Below is a small trained network, with its code and all its weights. Each question gives an input and a target symbol and asks what happens when units are switched off, that is, made to give their printed mean instead of their output.

import numpy as np


def w(rows, s, z=0):
    codes = np.array(rows[::2]) - 128.0
    scale = np.full(codes.shape[1], s)
    scale[-1] = z or s
    return codes * scale


def f(y):
    return np.maximum(y, 0)


def softmax(a):
    e = np.exp(a - a.max(-1, keepdims=True))
    return e / e.sum(-1, keepdims=True)


def log_softmax(a):
    a = a - a.max(-1, keepdims=True)
    return a - np.log(np.exp(a).sum(-1, keepdims=True))


def net(x, mask):
    ids = ['αβγδεθλξπφψ'.index(c) for c in x.split()]
    T = len(ids)
    res = E[ids] + P[:T]
    u = 0
    for l in range(3):
        r = res
        for j in range(2):
            rows = slice(2 * j, 2 * j + 2)
            q, k, v = (r @ M[l][rows].T for M in (Q, K, V))
            z = softmax(np.where(np.tri(T) > 0, q @ k.T / 2**0.5, -1e9)) @ v
            o = O[l][rows]
            res = res + np.where(mask[u + j], z, o[:, -1]) @ o[:, :-1]
        u += 2
        y = f(res @ A[l][:, :-1].T + A[l][:, -1])
        res = res + np.where(mask[u : u + 4], y, B[l][:, -1]) @ B[l][:, :-1]
        u += 4
    return log_softmax(res[-1] @ U[:, :-1].T + U[:, -1])


Q, K, V, O, A, B = {}, {}, {}, {}, {}, {}
E = w([
[131,130,118],'α',
[61,96,92],'β',
[153,139,130],'γ',
[250,185,131],'δ',
[109,132,75],'ε',
[169,142,152],'θ',
[134,131,143],'λ',
[104,128,48],'ξ',
[124,135,99],'π',
[138,131,143],'φ',
[105,142,47],'ψ',
],0.016)
P = w([
[74,133,109],'0',
[162,41,190],'1',
[126,212,162],'2',
[97,102,169],'3',
[167,37,148],'4',
[85,210,144],'5',
[110,117,146],'6',
[184,68,85],'7',
[76,205,136],'8',
[130,125,174],'9',
[201,107,2],'10',
],0.0099)
Q[0] = w([
[151,164,121],'L0H0',
[117,103,245],'L0H0',
[34,119,192],'L0H1',
[196,156,200],'L0H1',
],0.013)
K[0] = w([
[112,65,115],'L0H0',
[56,250,165],'L0H0',
[39,121,70],'L0H1',
[116,240,138],'L0H1',
],0.012)
V[0] = w([
[63,192,125],'L0H0',
[135,255,113],'L0H0',
[73,232,206],'L0H1',
[75,29,148],'L0H1',
],0.0078)
O[0] = w([
[46,102,38,81],'L0H0',
[209,179,56,52],'L0H0',
[74,127,83,8],'L0H1',
[254,189,163,104],'L0H1',
],0.007,0.0015)
A[0] = w([
[155,7,90,233],'L0N0',
[147,118,56,87],'L0N1',
[169,111,84,253],'L0N2',
[87,200,115,38],'L0N3',
],0.015,0.0017)
B[0] = w([
[249,168,219,254],'L0N0',
[204,101,147,182],'L0N1',
[95,55,178,209],'L0N2',
[222,220,75,188],'L0N3',
],0.011,0.0054)
Q[1] = w([
[114,111,255],'L1H0',
[52,209,106],'L1H0',
[80,74,81],'L1H1',
[156,103,74],'L1H1',
],0.012)
K[1] = w([
[128,11,109],'L1H0',
[220,212,187],'L1H0',
[119,23,133],'L1H1',
[176,96,133],'L1H1',
],0.011)
V[1] = w([
[254,44,97],'L1H0',
[107,196,104],'L1H0',
[204,139,172],'L1H1',
[77,224,72],'L1H1',
],0.0081)
O[1] = w([
[1,35,112,240],'L1H0',
[124,210,167,145],'L1H0',
[10,52,161,246],'L1H1',
[137,191,28,252],'L1H1',
],0.0058,0.0045)
A[1] = w([
[121,28,28,33],'L1N0',
[19,78,84,73],'L1N1',
[56,2,194,160],'L1N2',
[239,45,251,4],'L1N3',
],0.0074,0.0025)
B[1] = w([
[235,133,127,138],'L1N0',
[187,68,42,152],'L1N1',
[48,190,243,182],'L1N2',
[2,123,14,250],'L1N3',
],0.0093,0.011)
Q[2] = w([
[5,166,79],'L2H0',
[17,124,238],'L2H0',
[44,185,51],'L2H1',
[85,137,178],'L2H1',
],0.012)
K[2] = w([
[247,198,164],'L2H0',
[218,2,139],'L2H0',
[111,63,44],'L2H1',
[58,132,124],'L2H1',
],0.015)
V[2] = w([
[7,110,88],'L2H0',
[142,126,36],'L2H0',
[169,251,61],'L2H1',
[158,37,148],'L2H1',
],0.011)
O[2] = w([
[150,124,254,105],'L2H0',
[125,45,130,255],'L2H0',
[42,110,238,28],'L2H1',
[142,182,59,67],'L2H1',
],0.0087,0.0067)
A[2] = w([
[196,86,195,229],'L2N0',
[169,130,48,111],'L2N1',
[120,170,254,221],'L2N2',
[69,219,243,1],'L2N3',
],0.0088,0.0057)
B[2] = w([
[41,151,20,171],'L2N0',
[156,134,188,255],'L2N1',
[178,195,217,200],'L2N2',
[85,3,89,159],'L2N3',
],0.022,0.0065)
U = w([
[28,106,13,159],'α',
[134,68,76,252],'β',
[191,16,133,115],'γ',
[104,107,183,30],'δ',
[109,219,115,141],'ε',
[106,89,200,20],'θ',
[106,227,119,151],'λ',
[122,185,137,127],'ξ',
[191,121,145,61],'π',
[95,223,116,129],'φ',
[171,254,22,93],'ψ',
],0.0067,0.0038)

Each question gives the input, a string of symbols that net reads in full, and the target symbol t.
The units are the heads (2 rows each of Q, K, V and O) and the neurons (one row each of A and B). Each row of codes is followed by its name. A weight is (code - 128) times the scale printed after its matrix; where a second scale follows, it is the last column's (O, A, B and U).
mask holds one flag per unit, layer by layer, with each layer's heads first. A switched-off unit (its flag False) gives its mean, the last column of its rows in O or B, instead of its output. The means were averaged over made-up inputs and are rounded, as every weight is.
A unit's drop is (log p(t) with every unit on - log p(t) with that unit switched off) / (log p(t) with every unit on - log p(t) with every unit switched off).
The circuit of an input: a set's keep is (log p(t) with only the set's units on - log p(t) with every unit switched off) / (log p(t) with every unit on - log p(t) with every unit switched off). Starting from the 12 units with the biggest drops (on a tie, the unit counted first), units are removed one at a time, each time the one whose removal leaves the highest keep (on an exact tie, the one counted first), for as long as the keep stays at least 0.8.
units of the circuit, in order: the units of the circuit, biggest drop first
unit that matters most: the unit with the biggest drop
k most important neurons: the k neurons with the biggest drops, biggest first
k most important neurons of layer l: the k neurons of layer l with the biggest drops, biggest first
input ψ ξ π φ π γ φ θ α γ, target γ: 3 most important neurons of layer 1 -> [L1N2; L1N3; L1N0]
input ψ δ γ ξ ξ δ φ, target γ: 4 most important neurons -> [L1N2; L0N1; L1N3; L1N0]
input π λ ε π δ ψ π, target α: unit that matters most -> L0N0
input δ π ε θ θ ψ λ δ ξ φ, target ψ: units of the circuit, in order -> [L2H1; L1N3; L1H1; L1H0]
input ψ ε λ φ π π δ, target γ: 2 most important neurons of layer 0 -> [L0N1; L0N3]
input λ π θ θ π θ ψ ψ π α, target θ: units of the circuit, in order -> [L2N2; L2N3; L1H1; L2H0]
input α γ ψ ψ π, target α: units of the circuit, in order -> [L1N3; L0N0]
input φ π π λ φ π ψ γ, target α: 4 most important neurons -> [L1N3; L0N0; L2N2; L2N1]
input ψ π α β, target γ: 2 most important neurons -> [L0N1; L1N3]
input ψ β β ε φ λ ψ, target γ: 4 most important neurons -> [L1N3; L0N1; L1N0; L1N2]
input δ α α δ δ ξ π, target ψ: units of the circuit, in order -> [L1N3; L2H1; L1H1; L1H0]
input λ β β ψ, target θ: 3 most important neurons -> [L2N2; L1N3; L0N0]
input π θ ε α, target α: 3 most important neurons -> [L0N0; L1N3; L1N2]
input δ φ φ ε δ γ θ, target ψ: 4 most important neurons -> [L1N3; L1N2; L0N2; L0N1]
input ψ ψ π α π λ π, target γ: 2 most important neurons -> [L1N3; L1N2]
input ψ δ ε θ, target γ: 3 most important neurons -> [L1N2; L0N1; L1N3]
input ξ γ β ψ, target π: unit that matters most -> L0N1
input λ ξ ψ ε, target θ: 4 most important neurons -> [L2N2; L0N0; L1N3; L2N3]
input ξ π δ ψ, target π: 2 most important neurons of layer 0 -> [L0N1; L0N3]
input λ ε φ λ, target θ: 4 most important neurons -> [L2N2; L0N0; L2N3; L0N1]
input π β β ψ λ δ π φ, target α: unit that matters most -> L1N3
input π ε π α β ε α, target α: 3 most important neurons of layer 2 -> [L2N0; L2N1; L2N2]
input φ ψ ε β, target θ: 4 most important neurons -> [L2N2; L0N0; L2N3; L0N1]
input δ λ φ φ, target ψ: 2 most important neurons -> [L1N3; L1N2]
input λ ψ δ ε δ δ λ, target θ: 4 most important neurons -> [L2N2; L0N0; L1N3; L2N3]
input λ γ α ψ, target θ: 2 most important neurons of layer 1 -> [L1N3; L1N1]
input ψ α λ λ, target γ: unit that matters most -> L0N1
